Below are the code and all the weights of a small trained network. Each question names an input and a class and asks about switching units off, where a switched-off unit gives its printed mean instead of its output.

import numpy as np


def w(rows, s, z=0):
    codes = np.array(rows[::2]) - 128.0
    scale = np.full(codes.shape[1], s)
    scale[-1] = z or s
    return codes * scale


def f(y):
    return np.maximum(y, 0)


def log_softmax(a):
    a = a - a.max(-1, keepdims=True)
    return a - np.log(np.exp(a).sum(-1, keepdims=True))


def net(x, mask):
    res = np.array(x, float).reshape(1, 5) / 4 @ E
    y = f(res @ A[0][:, :-1].T + A[0][:, -1])
    res = res + np.where(mask, y, B[0][:, -1]) @ B[0][:, :-1]
    return log_softmax(res[-1] @ U[:, :-1].T + U[:, -1])


A, B = {}, {}
E = w([
[130,177,158,163,236,159,186,211,6,110],'x0',
[162,94,130,136,101,129,104,176,120,88],'x1',
[115,130,149,133,126,108,120,106,124,82],'x2',
[125,35,202,194,114,225,249,97,153,76],'x3',
[23,168,132,89,219,193,110,225,204,84],'x4',
],0.013)
A[0] = w([
[161,154,100,164,234,140,166,151,2,101,170],'n1',
[70,173,94,135,195,171,69,189,108,111,141],'n2',
[60,187,146,157,166,159,141,204,86,100,2],'n3',
[94,54,165,193,151,202,236,132,116,118,134],'n4',
[74,157,78,83,156,174,100,160,189,69,156],'n5',
[136,162,82,147,131,67,67,141,120,155,230],'n6',
[93,116,167,142,187,157,149,188,221,103,54],'n7',
],0.011,0.0042)
B[0] = w([
[166,156,191,136,139,96,153,202,18,89,254],'n1',
[167,94,155,112,169,122,87,170,125,158,231],'n2',
[146,84,196,90,118,99,84,80,102,242,216],'n3',
[24,68,125,165,72,84,176,135,152,108,249],'n4',
[175,187,90,107,200,179,71,178,220,128,222],'n5',
[138,148,153,94,131,47,112,127,94,86,212],'n6',
[3,65,87,37,132,88,78,141,177,137,209],'n7',
],0.014,0.022)
U = w([
[87,96,125,67,104,8,93,127,131,147,218],'0',
[154,216,138,150,162,82,137,148,60,84,60],'1',
[158,221,103,111,174,130,77,163,200,125,96],'2',
[145,138,167,105,204,143,61,140,101,151,41],'3',
[130,61,138,213,57,156,147,59,174,137,253],'4',
[102,121,164,207,108,132,213,151,88,94,113],'5',
[71,95,93,97,149,164,129,117,223,93,110],'6',
],0.013,0.0051)

Each question gives the input, the list of numbers given to net, and the class t.
The units are the neurons (one row each of A and B). Each row of codes is followed by its name. A weight is (code - 128) times the scale printed after its matrix; where a second scale follows, it is the last column's (A, B and U).
mask holds one flag per neuron, in row order. A switched-off neuron (its flag False) gives its mean, the last column of its row in B, instead of its output. The means were averaged over made-up inputs and are rounded, as every weight is.
A unit's drop is (log p(t) with every unit on - log p(t) with that unit switched off) / (log p(t) with every unit on - log p(t) with every unit switched off).
The circuit of an input: a set's keep is (log p(t) with only the set's units on - log p(t) with every unit switched off) / (log p(t) with every unit on - log p(t) with every unit switched off). Starting from all 7 units, units are removed one at a time, each time the one whose removal leaves the highest keep (on an exact tie, the one counted first), for as long as the keep stays at least 0.8.
units of the circuit, in order: the units of the circuit, biggest drop first
most important unit: the unit with the biggest drop
k most important neurons: the k neurons with the biggest drops, biggest first
drop of u: that unit's drop, to one decimal
input [-1,-6,7,-6,8], class 2: most important unit : n5
input [-7,6,7,0,3], class 2: units of the circuit, in order : n4, n5
input [0,6,-3,-3,1], class 2: 3 most important neurons : n4, n1, n3
input [0,-8,5,4,3], class 6: units of the circuit, in order : n1, n6
input [2,0,5,0,-1], class 1: 2 most important neurons : n4, n7
input [0,-5,-4,-3,1], class 2: 4 most important neurons : n4, n1, n3, n7
input [3,-7,6,-5,1], class 3: 2 most important neurons : n4, n2
input [-4,2,1,0,1], class 2: 2 most important neurons : n4, n7
input [-6,0,-4,-1,4], class 2: 2 most important neurons : n4, n5
input [6,-3,-7,-2,1], class 3: 2 most important neurons : n3, n2
input [-1,0,-6,7,7], class 6: 2 most important neurons : n5, n1
input [1,6,4,-2,6], class 3: 4 most important neurons : n3, n5, n2, n4
input [1,0,1,8,-8], class 5: 2 most important neurons : n3, n7
input [8,-6,-4,0,0], class 1: units of the circuit, in order : n1
input [-4,4,-1,0,7], class 2: 2 most important neurons : n5, n4
input [6,8,5,0,6], class 3: 4 most important neurons : n5, n2, n1, n6
input [-8,1,-8,2,7], class 6: 2 most important neurons : n7, n1
input [0,4,7,1,-2], class 4: 2 most important neurons : n1, n7
input [-3,4,-2,-6,3], class 2: drop of n3 : 0.0
input [7,0,2,7,2], class 0: most important unit : n7
input [2,4,6,-5,2], class 3: drop of n4 : 0.1
input [0,5,-6,7,-7], class 4: drop of n1 : 0.7
input [8,-8,5,3,4], class 0: drop of n4 : 1.8
